Each row was made from one small tree. The marks that hang from a mark follow it in brackets, in alphabetical order. Every link used is in the known rows. Write each row's tree.
Known rows:
vivim(nebisef(peve) penurol(deku(zize) doke ketu)): [-392  138   94  -72  -83  -29  338 -210   35 -239   95 -382   36    4
  205 -226  137  364    0 -151 -254 -531  -12 -151 -273 -119  201  215
 -140  262   64 -160  318  -86   63  -60  152   16  482  221 -292 -126
 -821  184 -222 -120   93 -217   19   78  228 -245  -43  -85]
zitaf(deku(lunik(lidi(valum) tezum)) nuzor(nafod)): [  -7    4 -218  -10  157   42 -119 -502 -275  -74 -200  174 -134   12
  -42  141  -53  -76 -361  -35  184 -185 -109  -34  -63  134  105  -39
 -246   74   28 -137  411  216 -171  -97 -142  169 -186  124 -445 -122
 -383  -58 -284 -411  -73 -337   38  438 -264  298 -127  -25]
metab(guvok nuzor sezam): [ 218 -403 -246 -165   28 -139  212 -164  -40  -86 -138 -226 -184    6
  210   46  136  470 -189   33   64  -67  -40 -221 -117   48  390  590
 -241   62  -34   11  411  233  -90 -115  -13   39  220 -121 -286 -452
 -659 -161  -37 -127   -1 -506  167   63   97 -337 -142  -94]
lunik(lidi nebisef(vivim)): [ 199  -49 -300 -137  204 -169   55 -371 -153 -194  -90  200   -3   25
 -301  166  362    6 -170  -79  186 -180  -94   -1 -183  -14  114  282
 -329  254    8  112  265  326 -101 -133  -25  378  248  302 -442 -464
 -494 -224   14 -331    9 -302   27  301 -120   54  -46 -118]
lidi(ketu(metab(sezam)) nebisef(peve) valum): [  13 -559 -205  -36   68   34  303 -101  191 -518 -186 -147  -16  -21
   -4   45  203  359  139   -6 -121 -380   75  -94   43   68  350   71
  -57   72  189 -149  420  137  -29 -170 -122  264  -18  108 -270 -319
 -362    9  182 -152  -55 -410   98   52    2 -311  162 -153]
zize(nuzor penurol(ketu(guvok metab(sezam) nebisef))): [ -50 -158 -354 -180 -135 -187  225 -409  142 -293  -73  207 -101 -125
 -126   11  271  417 -243 -355  263 -241   -3 -149  130  290  545  345
  -59  126 -336  -85  471  -93  225   18   62  464 -403  -98  -31 -393
 -313  378  178 -217   99 -292  148   68 -198  -96   61 -179]
sezam(metab(nuzor(zitaf)) nafod(zize(penurol valum))): [  99  150  -73 -170   48   83   89 -342  -30  -83  -37   46 -349 -116
 -261   83  -90  106  136  -50  405 -169  -58 -455  -62   43  351  295
 -108  120 -226 -185  391  -71   49    1  -72  286 -280  -49 -110 -263
 -379  156 -161 -204   50 -250  337  374 -295   45  -41 -195]
vivim(nebisef(peve) penurol(ketu(metab))): [-189 -154  -34  -21   10  -86  287 -307   27 -318 -296 -192   50   70
 -113  -41  294  334  -12 -175   39 -282  -74 -100  -98 -121  245  255
  -55  126  -12 -228  287   54   87 -200   74  259  304  140 -171 -301
 -672  112   -1 -198  -46 -211   32  -28   15 -306  118 -206]
valum(zitaf(nafod(zize(penurol(guvok))) nuzor)): [-265  220 -230 -131   19 -199   37 -243   86 -259 -139  243 -364  132
 -106 -178  -95  385 -304  107  683 -158   80 -477    9  244  297  491
   23  -35 -126   87  250   10   23 -131 -257  166 -280 -184 -278  -89
 -338  287 -151 -265   47 -248   64  450 -488  -17  -77   82]
doke(mefan(vivim(nebisef penurol)) valum(zitaf(nuzor))): [   8   75  -49    1 -174   21  143 -141 -110 -343 -121 -157  -80  187
  -97   24  513  289 -342  -44  661 -294  -34 -312  -22  341  288  562
 -178   30  117 -106  138  110 -250 -255   54  163  199  -20 -331 -164
 -513 -283   44 -260 -178 -152 -133  143 -211  273   16   27]
doke(mefan(vivim(nebisef(peve) penurol)) valum(zitaf)): [   5    7  105   38 -149   80  205 -240  -40 -425 -164 -251  -39  101
 -177   82  541  328 -180 -115  356 -376  -25 -324  -50  131  288  592
 -289  111  182  -26  232  100 -318 -286  126  234  384   97 -336 -240
 -626 -262   67 -218 -257 -220 -142   51  -81  169   86  -12]
penurol(deku guvok ketu(metab(sezam)) nebisef(vivim)): [-287 -105 -221 -199 -327 -454  293 -437  207 -147  -38 -110 -184  135
  123 -352 -114  369   71 -140 -208 -361  -29  -74 -102  143  383   73
 -268  -89  -32   64  305   62  147  -78  -14  116   68  -70 -320 -174
 -569    7  293   44  -59 -221  -56  135  145 -210  -97  -91]
valum(zitaf(nafod nuzor)): [ -94 -130 -276 -110   80 -114  -61 -202   20 -275 -222  224 -245  245
  -55   18  182  390 -312  164  661 -162  -13 -259   -6  197  290  452
  -51  156   64   60  228  154  -83 -178 -286  184 -145  -62 -306 -169
 -502   25 -174 -331   11 -120  -68  349 -303  -70  -91   99]
nafod(zize(nuzor penurol(ketu))): [-141  256 -267 -244   27 -170  173 -270   15 -263   63    7 -321 -110
 -241   96   95  309 -117 -206  408 -216   24 -279  -45  -11  250  510
  -73  282 -247  -83  375   -1  109   -3  -65  222 -127  -79 -120 -331
 -428  300 -189 -286  195 -403  120  301 -348  -64  -58  -18]
zize(nuzor(zitaf(deku(lunik(tezum)) nafod))): [-104  167 -210 -162   60  132 -166 -546 -204  -68  -75  249 -207   36
  -24  170  155   65 -337  -48  381 -309 -154 -165  164  162  167  224
 -375  301  -94 -115  461  143 -133  -26 -179   83 -249   73 -372 -209
 -461  133 -433 -396  -79 -127  163  303 -266  347 -294   75]
metab(guvok nuzor(nafod)): [  95 -255 -262 -100   16 -217  123 -199 -124  -11 -216 -172 -205   61
   35   65  -32  251 -272   48  193 -110 -102 -228 -155   19  285  473
 -245   73  -90  -87  426  392 -176 -115  -65  125  172  -99 -273 -378
 -608  -68  -47 -113  -18 -567  137  273  -19 -207 -120  -21]
ketu(guvok metab(nuzor) nebisef(peve vivim) tezum): [   4 -473 -280 -205 -229 -112  172 -335   88 -172 -209  411    3  -12
 -225  -70   82   20 -146 -330  169 -433   28  -59    7  317  408  329
 -165  142 -142 -112  327   38  210 -278 -115  816 -137  222  -89 -335
 -442   45  379 -127 -107 -404  172   17   50 -200  226 -323]
lidi(ketu(nebisef) nafod(zize) valum): [ -57 -173 -335  -46   38  -12  117  228  253 -366   22  211 -130  217
 -163  126   12   -8 -100    3  345 -239  112  -11  -55  268  229  143
  -15  -36   39 -255  471   67   17 -135 -308  343 -322  151 -187 -169
 -234  140  104 -246   75 -368  229  379 -145 -233  335  -42]
doke(mefan(vivim) valum(zitaf(nuzor))): [ 134  -16 -180 -138 -146  -82   33 -230  -40 -286  -48  -19 -310  163
 -127   66  393  220 -287  -81  626 -306    7 -318  -60  391  383  586
 -274  124  112   56  167  180 -310 -235 -159  285   65 -103 -380 -217
 -422 -321  140 -239  -94 -156 -131  278 -309  271  -72  157]
sezam(metab(nuzor(zitaf)) nafod(zize)): [ 237   -4  -81 -130    7 -184   79 -266   -8  -31 -134   32 -240  135
 -158  100 -162  -20   -3   67  268 -190  -37 -341 -170   72  311  254
 -147   44 -100 -229  423   16   25  -19 -186  346  -63  -56 -171 -189
 -546   48 -151 -175   50 -280  352  350 -154  -88  -51 -162]
lidi(nafod nebisef(peve)): [ -49 -315 -163  -17  118   60  203  -86  174 -406  -39   -9  -64  124
  -83   48  221  187   70   23   51 -350   41 -106  -61  -51  221  330
 -257  251  117  -74  369  191 -125 -257  -90  255  131  286 -238 -236
 -598  -64   -7 -275 -117 -377  109  294 -127 -243  188    7]
vivim(nebisef penurol(doke guvok ketu(metab tezum))): [-381  115 -136  -72 -122 -384  416 -166  169 -197  -27 -128  -19  115
 -147 -223  -39  297  -64 -338   76 -403  -87  -49  -55  216  219  131
   -8 -137 -159 -299  490   65  259 -253  -88  260  157  -12 -227 -145
 -581  237  196 -103   17 -189   85  -37  -10 -313  130 -194]
valum(zitaf(deku(sezam zize(penurol)) nuzor(nafod))): [ -53   33 -133 -147  -45  117   13 -450 -170 -241 -150  118 -336   -3
   46   28  123  317 -275   -1  421 -352  101 -355  -91  171  232  462
 -106  300   21 -129  207  117  -95   91 -186   23  -74 -139 -383 -135
 -481  179 -520 -264   66 -204   62  485 -273  189  -90  148]
lunik(lidi(ketu peve valum) nebisef tezum): [ 129 -132 -284   59  376 -205  150 -142   14 -278  -32  225   40  -67
 -407  362  247 -227   59 -122  145 -130 -150   56 -138  180  109 -198
 -151  140  231 -180  585  331  -81 -111 -111  329   39  321 -492 -239
 -216 -120    4 -336  -11 -358  173  241  -41  246   17 -137]
doke(mefan(vivim(penurol))): [   0  -31  -38  -35  -77   77  133 -120  -83 -241  -76 -178  -36  177
  -98  164  367  104 -194 -181  286 -332    2  -94  -83   80  276  643
 -240  130   32 -135  176  200 -193 -161 -184  106  250   58 -331 -283
 -487 -231  148 -224  -11 -247   90  191  -22  235   93  -34]
nebisef(peve vivim(penurol(deku ketu(metab)))): [-374 -186  -18 -121 -104 -103  193 -256   -6 -299 -246 -112    2   56
  -14 -203  212  216  113 -189 -163 -418   14 -144 -138 -109  302  241
 -130  247   48  -46  200  -13   30 -172   40  276  267  161 -177 -233
 -627   83  209  -15   12 -223    3   66  224 -340   80 -192]
doke(mefan valum(zitaf(deku(zize(nuzor penurol))))): [  55  215  -45 -237   41  147  113 -423  -98 -313  233  -80 -349 -131
  -98   66  521  227 -238 -228  547 -421   79 -421  -97  428  239  648
 -147  417  -58    5  401  -12 -256  -34  -80  389   53   10 -331 -178
 -350  -87 -191 -345  -22 -167   23  220 -336  388 -204  271]
penurol(doke guvok ketu(metab) nebisef(vivim)): [-384   44 -253 -306 -207 -571  292 -405  219 -110   50    5 -225  116
 -187 -403 -179  153    7 -247  -20 -452  -80  -25 -119  212  167   66
 -320   46 -176    8  345   70  113 -141  -68  227  154   38 -332 -173
 -565    6  312   63   26 -156  -82  181  -37 -210 -117  -41]
valum(zitaf(deku nafod)): [-108  -15 -249 -121  101  -58  -73 -278   16 -202 -209  122 -246  255
  -24   66  156  398 -253  109  557 -236   17 -233  -33  226  178  512
 -104  216  140   29  358  190 -156 -197 -429  163 -136   54 -376 -149
 -530  -22 -228 -313   11  -71   -2  269 -214  -54  -66  138]
metab(guvok sezam(nafod)): [ 197 -373 -163 -108  129  -95  217 -277   77 -202 -135  -88 -164   65
  155  -28  152  379  -90   81   85 -110    6 -263 -136  -48  323  460
 -266   12   11    6  393  161 -132 -101  -40  113  200  -99 -289 -420
 -650 -147 -158 -162   10 -349   54  189  -38 -389  -28  -65]
nebisef(peve vivim(penurol(deku))): [-289 -137   41 -106  -82  117  165 -223  -81 -371 -127 -131   51   47
   76 -111  318  231   35  -33  -67 -406   39 -170 -115 -126  189  412
 -227  334   91   38  140   89  -88 -188   49  201  375  277 -278 -261
 -697  -54   82 -122  -28 -336    2  136  219 -182   74 -110]
lidi(nafod nebisef valum): [ -11 -289 -258  -41  157   25  185   78  232 -392   78   -9 -100  180
 -142   91  121  146   68    9  122 -306   35    9  -43  139  169  270
 -218  112  108 -225  441  198 -132 -251 -239  287  -87  251 -217 -175
 -380  -61  137 -323  -58 -346  188  354 -227 -166  248   44]
penurol(deku(lunik) guvok ketu nebisef): [-382  -11  -82  -91 -275 -259  217 -508  156  -99  178  -98 -301  129
   82 -243 -241  284   66 -240 -267 -423  -99   96 -249   48  315  169
 -389  -32 -132  -11  360   63   70  -84  -56   10  -39  111 -395  -72
 -688   46   53 -158  -66 -144  -12  282   51  119  -80   56]
nafod(zize(nuzor penurol(doke(valum) guvok nebisef))): [-363  632 -115 -333 -288 -318  239 -433  112 -165  318  -85 -365 -219
 -206 -243  -91  192 -121 -224  416 -267   -6 -324  -51  335  118  230
 -329   44 -359  108  440  -53   26  -35  102  225  -84  -33 -257 -258
 -507  209  125 -176    5 -415   54  242 -386  123 -202  155]
deku(sezam(nafod) zize(nuzor penurol)): [  85   -2   53 -240  109  148  139 -451   36 -326  141  110 -244 -214
 -224  122  259  161   -4 -223  141 -354   95 -180 -180  -94  267  478
 -310  277 -266 -162  209  -95    6  180   23  147   73   16 -212 -389
 -524  200 -421 -413   74 -220  228  321 -344  179  -13  -10]
doke(mefan(vivim) valum(zitaf)): [ 182   -5 -125 -114 -120 -114   83 -270    3 -282    3  -87 -311  133
 -229  191  404  240 -191 -139  455 -328    7 -255  -98  312  348  643
 -341  127  142   52  283  224 -340 -226 -203  337  130  -55 -403 -292
 -440 -333  194 -246  -92 -178  -81  228 -246  246  -22  160]
ketu(metab(sezam) nebisef(peve) tezum): [  61 -367 -235 -120 -232  -35  179 -354   85 -339 -201  244  -17  -41
    7  130  238  315  -41 -200  202 -266   66  -52   57  179  418  211
  -38   93  112  -39  414  141  202 -211 -245  556  -98   13 -171 -417
 -547   61  192 -210  -59 -360   59   30   16 -370  214 -168]
peve(nebisef(vivim(penurol(ketu)))): [-218 -167 -179 -102   94   -5  241 -127  -32 -285   -9   77  -78  170
 -120  -86  160  196 -106 -145  -37 -438  -85   -3  -54  -18  204  542
 -272  320  -61 -114  166  122   17 -245    6  208  214  320 -278 -311
 -642  -40    6  -80   32 -244    3  240  130  -81   81 -163]
lunik(nebisef(peve vivim) tezum): [  19 -123 -215 -153  189  -97  125 -400  -86 -210 -164  264   -3  -74
 -300  138  444  -65    1 -120  154 -272 -119 -108  -40  -77   98  191
 -401  372  143  103  315  299  -86 -190   16  361  380  375 -403 -381
 -591 -181 -101 -354 -145 -316   29  211  -52   36   30 -124]
mefan(vivim(penurol(ketu nebisef(peve)))): [-337  -81 -113  -43 -259  -48  178 -254   43 -250 -184 -104  -77  136
 -140  -78   14  207   41 -226  -16 -377  -93  -26 -137  -52  304  367
 -334  185   50  -47  185   34   -7 -156   87   -1  223   92 -242 -213
 -756   31   40  -24  -54 -278  -62  222  156    4   97 -111]
sezam(metab nafod(zize(valum))): [  65   -8  -71 -112  208   -7   90 -397   81 -155  -71  147 -297   33
 -352   93  -56   60  139   44  430 -160   14 -324 -167  -60  205  221
 -140   51  -48 -156  302  -25  124 -113 -185  363 -128  142 -257 -295
 -479  -47 -108 -388   49 -160  185  317 -350 -105  130 -154]
doke(mefan(vivim(nebisef(peve) penurol)) valum): [  34   69   92    8 -119  166  198 -261  -89 -328 -102 -341   44   80
  -93   36  503  194 -157 -193  251 -388  -24 -226  -99   77  265  533
 -370  135   75 -118  136  127 -303 -269  167  204  463  181 -331 -339
 -602 -272  113 -247 -249 -282  -27   16  -78  228   66  -22]
deku(lunik sezam zize(nuzor)): [ 112 -220   34 -214   33  190   69 -579 -107 -248  135  143 -278 -154
 -167  204  189  141 -145 -199  -63 -431   48    9 -187 -140  246  468
 -469  284 -189 -197  193   -6   58  134   -6  123  110  121 -403 -432
 -610   63 -344 -488   42 -215  227  238 -223  235 -104   22]
nafod(zize(nuzor penurol(guvok ketu nebisef) valum)): [-407  366 -234 -258 -143 -138  268 -458  191 -183  192   21 -477 -152
 -289 -176 -139  352    0 -280  397 -240 -120 -305   13   43  234  302
 -206   36 -391    7  369  -46  233  -56  105   98 -307  -57 -197 -264
 -420  331  -69 -227   18 -303    3  351 -364   80  -72  -35]
zitaf(deku(lunik(nebisef))): [  12  -61 -204 -129   82  107   -1 -455 -170  -68  -75  135 -130    3
  -56  116  209   41 -119 -134  168 -312  -35   48 -158   41  121  327
 -353  256   43  -70  349  262 -106 -125 -268  193   27  362 -473 -281
 -600 -168 -172 -437  -14 -120  171  204 -133  189  -32   39]
valum(zitaf(deku(sezam))): [  43 -106 -102 -182  -17  -32   64 -394   29 -278 -134   31 -310  138
  -40  180  290  445 -123  -47  338 -262   31 -168  -65  106  149  560
 -245  223  103  -45  327  203 -104 -114 -318   71  -26   48 -425 -267
 -650  -65 -287 -322    3  -66   32  210 -128  -35   58   66]
zize(penurol(nebisef(peve vivim)) valum): [-268  -35 -148 -264  -82  211  171 -531    8 -367   38   67 -220 -185
 -221 -109  237  290  165 -160  246 -350  -47 -180   14  -57  158  378
 -344  446  -89  147  135   78  -30 -153  121  215   86  270 -265 -391
 -524  -94    6 -160 -113 -310 -149  262 -127   79  -15  -50]
nuzor(nafod(zize(penurol(deku doke))) valum zitaf): [-158  646 -195 -186 -320 -129   87 -427 -161  -78  -53 -265 -358  -46
  248   60 -153  249 -269  118  199 -207  -38 -493   34   53  199   27
 -207   85  -84  -60  536  283 -141   63 -233   30 -236 -266 -212 -216
 -482  377 -105  -69  236 -467  102  568 -178 -128 -195  210]
peve(nebisef(vivim(penurol(deku doke guvok ketu)))): [-571  158  -51 -152 -100 -240  334  -82  132 -224  199 -129  -78  151
   94 -419  -99  274  -60 -189 -311 -586  -78  -69  -82   76  226  324
 -336  130 -144    7  275   48   32 -230   34    8  246  317 -358 -112
 -711   98  187   99   48 -199   -6  199  252 -133    9 -145]
valum(zitaf(deku nafod(zize(penurol)) nuzor)): [-251  292 -295 -186   26  -15 -110 -248  -67 -194 -216  235 -332  125
   18  -67   12  360 -329  141  888 -150  134 -470   29  297  187  528
   90  201   32   36  255   -4  -46 -109 -403  113 -384  -78 -251  -62
 -371  179 -370 -289  102 -182   46  412 -435   10 -100  119]
valum(zitaf(deku(lunik) nuzor(nafod(zize)))): [-140   18 -214  -80 -126  -14  -62 -428 -219  -93 -302  210 -373  107
   38   10 -167  179 -418  187  521 -278   76 -353  -47   72  140  344
  -79   81  104  -89  326  155  -58  -93 -341  170 -274  -75 -390  -55
 -550   38 -382 -292   66 -288  -19  479 -298  -24 -121   86]
zize(penurol(doke) valum(zitaf(deku(lunik) nafod))): [-420  199 -128 -196   69  210  -88 -428  -53 -181    9  164 -385 -134
 -110  -59   48  469 -134  -87  475 -373   24 -259   57  144  183  441
 -200  309  -48   97  410  -42 -150 -112 -273  -20 -390  124 -375 -155
 -454   89 -262 -304   50   19  -40  260 -331  108 -177  114]

Write each row's tree:
[ 121 -300 -204 -178  -27 -199  166 -350   60  -31 -187   -3 -146   31
 -148   63  106  129 -209 -179  133 -195  -32  -82 -109  206  389  423
 -165    4 -231 -165  354  130   74 -132 -206  518  -51   72 -195 -362
 -436    4  290 -280   42 -306  319   16 -106  -54   11 -168] : ketu(guvok metab(nuzor))
[ 118 -222 -148    1  117   -2  120 -479 -123 -248   70   75 -109  -24
 -139  212  146  192 -103  -72  -46 -304  -26   98 -191  -50  151  318
 -307  174    7  -65  346  212  -64 -147  -94  261  -31  271 -422 -377
 -550 -180  -82 -406    2 -337   74  323 -203   95  -32  -48] : deku(lunik(lidi(nebisef)))
[-217  212 -233 -161 -187 -118  105 -439  -70 -274    9   -7 -185 -109
 -216  128   93  225 -173  -89  453 -197  -81 -134   38   76  187  282
 -209  265 -227  -13  389  230  -36   68    6  136  -99  -33 -176 -285
 -505  153 -105 -242  -28 -486  -26  388 -271  254 -112   89] : zize(nuzor(nafod) penurol(nebisef))
[   5  348 -227 -277 -109    7  108 -360 -102 -306   70   12 -282 -119
 -124  189  203  242 -207  -60  495 -203  -19 -377  115   74  211  490
 -135  308 -241  -84  391  130   10   43 -121  276 -145 -123 -166 -387
 -366  300 -181 -233  174 -430  198  376 -355   63 -143   25] : nafod(zize(nuzor(zitaf) penurol))
[-288   46 -112  -54 -291 -110  204 -269   55 -209  -46  -72  -79  182
 -143 -102  -55  134  -76 -127   85 -320  -75   -1 -106  173  230  387
 -369  -81  -72  -71  174  165   15 -160  -58    9  191   66 -378 -196
 -623  -37  239  -97  -61 -294   90  247   15  194   97  -54] : mefan(vivim(penurol(guvok nebisef)))
[-249  315 -157 -262  -32  -56  177 -287   57 -267   93   43 -443 -214
 -247   83  123  462  -54  -53  566 -204   40 -418   32   56  137  476
  -44  202  -41   97  445   35   37 -102 -238  203 -219  -31 -271 -308
 -440  133  -97 -254  209 -251  -19  307 -345 -178  -31    7] : nafod(zize(penurol(doke) valum(zitaf)))
[-441  146  133 -187 -166  -94  269 -204   98 -273  179  -79  -63   78
   90 -276   20  272  -61 -158 -275 -531  -12  -48  -36   15  163  372
 -493   77 -160    3  167   74    0 -137   21 -114  238  359 -436 -246
 -751   41  110  -17  -50 -185   91  164  206   21   83 -155] : peve(nebisef(vivim(penurol(deku(sezam) doke guvok))))
[ 121 -129 -112 -114  -27  314  -72 -718 -317  -13 -243   76 -381   55
  236   25 -100   50 -398   59   12 -375   27 -191 -195  -18  204  137
 -450  124  -41 -296  135  177  -96   55 -146  -71  -81  -37 -470 -219
 -628   52 -507 -425   26 -191  141  499 -232  171 -157  221] : zitaf(deku(lunik sezam zize) nuzor(nafod valum))
[ -24 -374 -270 -159 -132 -136  156 -360   70 -304 -158  271  -51   -5
  -76   38  144  189  -33 -211  308 -210    1  -96  -21  249  322  272
 -111  130   20  -60  449  204  127 -272 -219  568  -12  112 -168 -427
 -524   13  218  -90  -72 -393   65   88  -13 -383  257 -146] : ketu(metab(guvok) nebisef(peve) tezum)
[-207  -91  169 -101  -52  125  160 -227   45 -291    7   81  -35   91
   19  -75  169  148   47  -86 -142 -424   29  -32 -108 -158  199  415
 -427  124  -43  -92   78   14  -54  -93  -14   19  115  384 -276 -299
 -758  -61 -139 -160  -93 -135   86  256  153   34  203 -221] : peve(nebisef(vivim(penurol(deku(sezam(nafod))))))
[  -9 -418 -314  -65  206 -182  164   25  146 -320 -151  -15 -114  183
 -127   45  145   61  -55   28  163 -126   27  -93  -90  203  355  225
  -97   16  -56 -168  468  205  -84 -104 -173  183  110   31 -258 -311
 -335  -50  182  -61   27 -340  220  146  -32 -311  137  -68] : lidi(ketu(metab(guvok)) nafod)
[ -42  341 -247 -171  -30    5  -23 -319  -75 -155  -65   87 -282   81
  -25   86   42  257 -221   29  526 -174   13 -358   43  111  239  474
 -109  209 -114  -72  321  138  -81  -16 -291  216 -248 -139 -223 -332
 -310  301 -205 -226  126 -302  216  455 -352   39 -153  102] : nuzor(zitaf(nafod(zize(penurol))))
[ -57 -103 -202 -212   60   58  113 -341   51 -400   -7  102 -354  -95
 -316  230  390  468 -129  -13  548 -200 -109 -284   95   14  232  489
 -167  242  -66   62  380  178   17 -159  -92  272 -126   36 -285 -380
 -513   13  -88 -397   32 -193  -86  219 -305  -65  -24  -22] : zize(nuzor valum(zitaf))
[-265  -70   40 -161  -68  -46  203 -206  -52 -394 -108  -42 -126  -44
 -171 -189  386  290  -75  -61  145 -445   12 -348  -73  108  126  429
 -282  345  121  162  306   -1 -233 -277  177  376  378  132 -319 -266
 -734  -86  137  -62  -47 -253 -172   95   66 -319  -50   25] : nebisef(peve vivim(penurol(doke(valum(zitaf)))))
[-266 -149 -163  -35  -65 -252  321 -195  127 -198 -132   26 -137  157
 -188 -130  -13  185   -1 -366   37 -339  -66  -48  -98  197  344  270
    6 -111 -138 -252  411  103  234 -267 -182  410   31  -91 -210 -194
 -479  239  286 -139   20 -209  169   84   15 -255  194 -150] : vivim(penurol(guvok ketu(metab tezum)))
[-150 -264  -28 -111   47  141  186 -238 -103 -385 -200  -18   25   54
  -96  -65  357  177  -44  -50   37 -387   13 -164  -81 -130  143  502
 -243  371   39  -11  129  116  -91 -228   75  294  426  240 -286 -347
 -666  -86   38 -162  -29 -350    3  145  101 -211   69 -116] : nebisef(peve vivim(penurol))
[  55 -118 -225  -14  331 -147  124 -202   19 -302   76  422    5   59
 -354  217  108 -266  -62   13   24 -235  -61   17  -31   96  117  122
 -384  299  144  -92  384  235  -68 -217  -65  355  181  488 -411 -238
 -413 -285    5 -175  -95 -420  119  351  -45  151   -4 -173] : lunik(lidi(nafod peve(nebisef(vivim))) tezum)
[-193  171 -204 -196 -159 -189  226 -552  122 -413   20   21 -395  -42
 -208   23   82  404 -169  -23  340 -155 -127 -292   66  246  246  253
 -282   29 -254  128  479  138   18  -74   -3   97 -160 -111 -225 -150
 -557  166   10 -253  -49 -311  -89  364 -316  126  -52  168] : zize(nuzor(valum(zitaf)) penurol(guvok nebisef))
[-480   28  -21 -112 -186 -165  281 -234  109 -202  -37 -198  -95   60
   -4 -226   54  279   28 -242  -28 -378 -120  -59 -144  -51  158  210
 -218  245  -28   14  391  -22   12 -142  123   30  229  123 -227 -161
 -853  105  -31  -27    3 -217 -128  153  223 -243  -22  -38] : vivim(penurol(doke ketu nebisef(peve)))
[ 120 -320 -379  -51   88 -115  149 -286   23 -323  -18  319   39  162
 -215   56  273   59 -340 -124  163 -353  -22   35  -95  306  271  288
 -182  174 -164  -40  291  143   19 -126   33  522  -96  267 -374 -391
 -285  -38  150 -186   76 -328   34  257    0   53  111 -212] : lunik(lidi(ketu(guvok nebisef(vivim))))
[  -6 -117 -157 -205  -44   -1   15 -355  -15 -283 -183   99 -309  167
   61   58  277  425 -217   11  508 -240   30 -232  -27  183  183  504
 -179  218   73  -41  210  158  -75 -122 -275   18  -89    0 -402 -193
 -631  -53 -343 -315    0  -43  -19  261 -192  -12    7   63] : valum(zitaf(deku(sezam) nuzor))
[-480   74   79 -108 -219 -137  319 -309  148 -246    9 -194  -56   50
   16 -316    1  226  -23 -154  -62 -380  -93 -111 -106   40  117  205
 -298   57 -114   75  355   54   -2 -185   95   57  322  166 -346 -147
 -813   69  136  -50  -85 -279  -36  135  144 -132   -4  -24] : vivim(penurol(doke guvok nebisef(peve)))
